Below is a small trained network, with its code and all its weights. Each question gives an input and a class and asks what happens when units are switched off, that is, made to give their printed mean instead of their output.

import numpy as np


def w(rows, s, z=0):
    codes = np.array(rows[::2]) - 128.0
    scale = np.full(codes.shape[1], s)
    scale[-1] = z or s
    return codes * scale


def f(y):
    return np.maximum(y, 0)


def log_softmax(a):
    a = a - a.max(-1, keepdims=True)
    return a - np.log(np.exp(a).sum(-1, keepdims=True))


def net(x, mask):
    res = np.array(x, float).reshape(1, 4) / 4 @ E
    y = f(res @ A[0][:, :-1].T + A[0][:, -1])
    res = res + np.where(mask, y, B[0][:, -1]) @ B[0][:, :-1]
    return log_softmax(res[-1] @ U[:, :-1].T + U[:, -1])


A, B = {}, {}
E = w([
[132,254,161,159,157,182],'x0',
[168,94,237,102,55,201],'x1',
[118,123,114,136,127,149],'x2',
[235,127,102,220,48,96],'x3',
],0.0085)
A[0] = w([
[101,122,141,75,166,147,254],'n0',
[97,69,120,121,141,112,203],'n1',
[115,115,130,94,133,121,134],'n2',
[185,132,100,183,92,119,150],'n3',
[102,201,175,87,166,156,153],'n4',
[67,141,102,111,160,96,232],'n5',
[114,102,118,71,154,126,158],'n6',
[155,124,183,148,80,172,117],'n7',
[168,178,114,195,117,125,116],'n8',
[140,104,98,153,95,88,167],'n9',
[140,252,151,150,139,162,178],'n10',
[179,98,179,136,88,164,87],'n11',
[125,59,107,99,109,101,242],'n12',
[143,78,147,121,99,161,96],'n13',
[118,112,152,95,92,148,157],'n14',
[110,125,115,110,156,128,209],'n15',
[128,88,122,115,122,111,203],'n16',
[115,163,103,144,152,129,185],'n17',
[134,72,155,122,129,147,125],'n18',
[105,99,197,70,147,172,133],'n19',
[164,92,96,150,105,94,171],'n20',
[137,106,203,105,71,176,146],'n21',
],0.014,0.0038)
B[0] = w([
[120,83,112,6,150,109,224],'n0',
[201,71,156,109,155,143,208],'n1',
[142,111,151,98,113,122,166],'n2',
[163,201,135,247,113,128,216],'n3',
[31,135,52,83,175,207,214],'n4',
[191,182,155,53,183,94,230],'n5',
[174,116,168,74,120,108,199],'n6',
[117,141,188,140,145,229,218],'n7',
[209,138,143,163,9,101,199],'n8',
[127,138,81,206,171,135,193],'n9',
[88,234,86,67,5,166,237],'n10',
[66,148,233,142,148,150,221],'n11',
[175,38,148,170,210,85,235],'n12',
[40,143,173,153,107,70,193],'n13',
[95,78,122,140,99,90,186],'n14',
[157,144,144,78,153,117,185],'n15',
[138,88,130,155,165,94,189],'n16',
[123,173,102,88,117,75,182],'n17',
[87,93,133,135,99,72,183],'n18',
[110,3,39,135,65,127,217],'n19',
[106,154,79,213,184,134,202],'n20',
[63,31,170,170,74,201,245],'n21',
],0.021,0.011)
U = w([
[227,116,140,56,209,90,160],'0',
[207,171,2,207,213,123,180],'1',
[157,223,80,20,127,133,133],'2',
[195,222,52,136,27,64,197],'3',
[128,32,143,97,89,81,146],'4',
[115,120,196,216,153,120,3],'5',
[72,120,62,87,86,193,157],'6',
[132,200,200,136,47,192,42],'7',
],0.0064,0.0017)

Each question gives the input, the list of numbers given to net, and the class t.
The units are the neurons (one row each of A and B). Each row of codes is followed by its name. A weight is (code - 128) times the scale printed after its matrix; where a second scale follows, it is the last column's (A, B and U).
mask holds one flag per neuron, in row order. A switched-off neuron (its flag False) gives its mean, the last column of its row in B, instead of its output. The means were averaged over made-up inputs and are rounded, as every weight is.
A unit's drop is (log p(t) with every unit on - log p(t) with that unit switched off) / (log p(t) with every unit on - log p(t) with every unit switched off).
The circuit of an input: a set's keep is (log p(t) with only the set's units on - log p(t) with every unit switched off) / (log p(t) with every unit on - log p(t) with every unit switched off). Starting from the 12 units with the biggest drops (on a tie, the unit counted first), units are removed one at a time, each time the one whose removal leaves the highest keep (on an exact tie, the one counted first), for as long as the keep stays at least 0.8.
circuit, biggest first: the units of the circuit, biggest drop first
unit that matters most: the unit with the biggest drop
k most important neurons: the k neurons with the biggest drops, biggest first
drop when u is switched off: that unit's drop, to one decimal
input [1,1,2,7], class 7: unit that matters most	n12
input [-1,0,1,-4], class 0: circuit, biggest first	[n21 n10]
input [1,1,2,3], class 7: circuit, biggest first	[n12 n19]
input [1,0,-5,0], class 2: circuit, biggest first	[n21 n12]
input [0,4,3,6], class 5: 2 most important neurons	[n10 n20]
input [5,2,-1,1], class 7: 2 most important neurons	[n19 n0]
input [2,1,5,1], class 7: 2 most important neurons	[n19 n0]
input [4,0,-6,7], class 3: 2 most important neurons	[n21 n8]
input [-8,0,5,4], class 1: 3 most important neurons	[n21 n20 n9]
input [2,0,-6,-7], class 2: 2 most important neurons	[n21 n5]
input [3,0,2,-8], class 2: 2 most important neurons	[n21 n5]
input [7,8,-3,0], class 6: 3 most important neurons	[n4 n19 n3]
input [2,0,-8,-8], class 2: drop when n21 is switched off	0.4
input [2,-4,8,8], class 3: drop when n8 is switched off	0.6
input [-1,-7,-7,5], class 1: drop when n11 is switched off	0.0
input [-8,1,3,5], class 5: unit that matters most	n13
input [5,-7,7,0], class 2: drop when n5 is switched off	0.1
